Below is a small trained network, with its code and all its weights. Each question gives an input and a class and asks what happens when units are switched off, that is, made to give their printed mean instead of their output.

import numpy as np


def w(rows, s, z=0):
    codes = np.array(rows[::2]) - 128.0
    scale = np.full(codes.shape[1], s)
    scale[-1] = z or s
    return codes * scale


def f(y):
    return np.maximum(y, 0)


def log_softmax(a):
    a = a - a.max(-1, keepdims=True)
    return a - np.log(np.exp(a).sum(-1, keepdims=True))


def net(x, mask):
    res = np.array(x, float).reshape(1, 7) / 4 @ E
    y = f(res @ A[0][:, :-1].T + A[0][:, -1])
    res = res + np.where(mask, y, B[0][:, -1]) @ B[0][:, :-1]
    return log_softmax(res[-1] @ U[:, :-1].T + U[:, -1])


A, B = {}, {}
E = w([
[67,83,95],'x0',
[116,119,129],'x1',
[142,91,163],'x2',
[215,43,2],'x3',
[92,182,26],'x4',
[125,225,86],'x5',
[130,132,126],'x6',
],0.0092)
A[0] = w([
[83,193,233,254],'n0',
[203,134,133,200],'n1',
[145,193,178,236],'n2',
[180,185,119,246],'n3',
[164,179,194,240],'n4',
[85,40,213,51],'n5',
[155,167,176,63],'n6',
[12,249,164,201],'n7',
[95,78,35,71],'n8',
[164,52,144,134],'n9',
[38,129,138,161],'n10',
[97,186,183,193],'n11',
[115,177,146,63],'n12',
[90,154,106,138],'n13',
[126,217,200,89],'n14',
[34,162,154,226],'n15',
[117,128,20,126],'n16',
[185,146,137,196],'n17',
[153,102,206,157],'n18',
[194,71,88,222],'n19',
[56,47,79,172],'n20',
[128,111,203,139],'n21',
[174,169,45,170],'n22',
[178,83,101,154],'n23',
[215,122,145,101],'n24',
[150,171,202,36],'n25',
[4,74,188,207],'n26',
[134,187,102,190],'n27',
[24,108,119,172],'n28',
],0.011,0.0037)
B[0] = w([
[54,37,187,249],'n0',
[156,23,88,176],'n1',
[90,7,138,193],'n2',
[175,23,82,176],'n3',
[58,13,173,198],'n4',
[91,144,137,201],'n5',
[70,69,47,157],'n6',
[148,68,244,254],'n7',
[100,206,77,190],'n8',
[95,154,44,192],'n9',
[196,174,231,183],'n10',
[95,73,173,201],'n11',
[86,93,205,154],'n12',
[169,187,238,158],'n13',
[87,73,153,197],'n14',
[156,82,227,212],'n15',
[168,213,140,200],'n16',
[138,49,89,164],'n17',
[49,78,99,196],'n18',
[161,156,1,216],'n19',
[122,242,83,192],'n20',
[56,130,121,188],'n21',
[198,158,126,195],'n22',
[174,125,21,187],'n23',
[179,94,14,171],'n24',
[58,88,109,173],'n25',
[81,193,208,223],'n26',
[223,72,127,169],'n27',
[156,208,235,184],'n28',
],0.0059,0.012)
U = w([
[79,78,127,21],'0',
[175,98,188,251],'1',
[199,62,56,149],'2',
[255,147,74,66],'3',
[81,171,194,29],'4',
[174,198,231,221],'5',
[122,149,28,223],'6',
[163,249,67,54],'7',
],0.0077,0.0031)

Each question gives the input, the list of numbers given to net, and the class t.
The units are the neurons (one row each of A and B). Each row of codes is followed by its name. A weight is (code - 128) times the scale printed after its matrix; where a second scale follows, it is the last column's (A, B and U).
mask holds one flag per neuron, in row order. A switched-off neuron (its flag False) gives its mean, the last column of its row in B, instead of its output. The means were averaged over made-up inputs and are rounded, as every weight is.
A unit's drop is (log p(t) with every unit on - log p(t) with that unit switched off) / (log p(t) with every unit on - log p(t) with every unit switched off).
The circuit of an input: a set's keep is (log p(t) with only the set's units on - log p(t) with every unit switched off) / (log p(t) with every unit on - log p(t) with every unit switched off). Starting from the 12 units with the biggest drops (on a tie, the unit counted first), units are removed one at a time, each time the one whose removal leaves the highest keep (on an exact tie, the one counted first), for as long as the keep stays at least 0.8.
units of the circuit, in order: the units of the circuit, biggest drop first
most important unit: the unit with the biggest drop
top k neurons: the k neurons with the biggest drops, biggest first
drop when u is switched off: that unit's drop, to one decimal
input [8,-1,8,-8,4,6,-2], class 5: units of the circuit, in order	(n10; n28)
input [1,4,-5,7,4,6,4], class 7: units of the circuit, in order	(n8; n16)
input [-3,7,1,-7,0,3,-5], class 0: units of the circuit, in order	(n0; n2)
input [6,7,-5,1,1,6,4], class 7: units of the circuit, in order	(n0; n16)
input [2,-3,7,3,-5,7,-3], class 6: units of the circuit, in order	(n7; n15)
input [5,-8,-7,-5,-5,-7,0], class 4: most important unit	n26
input [-7,7,8,4,3,8,-3], class 3: top 2 neurons	(n0; n22)
input [-5,-8,-7,1,0,7,-7], class 2: top 2 neurons	(n3; n26)
input [1,0,-4,6,-5,2,-1], class 6: top 2 neurons	(n7; n15)
input [7,6,-4,0,3,-6,4], class 5: drop when n8 is switched off	-0.1
input [4,-4,-6,3,1,2,5], class 7: drop when n16 is switched off	0.1
input [-6,-3,-2,-6,3,4,3], class 1: drop when n7 is switched off	0.3
input [-7,-4,7,-7,-1,-6,0], class 0: drop when n15 is switched off	0.0
input [5,2,-5,2,-3,-1,-5], class 6: most important unit	n7
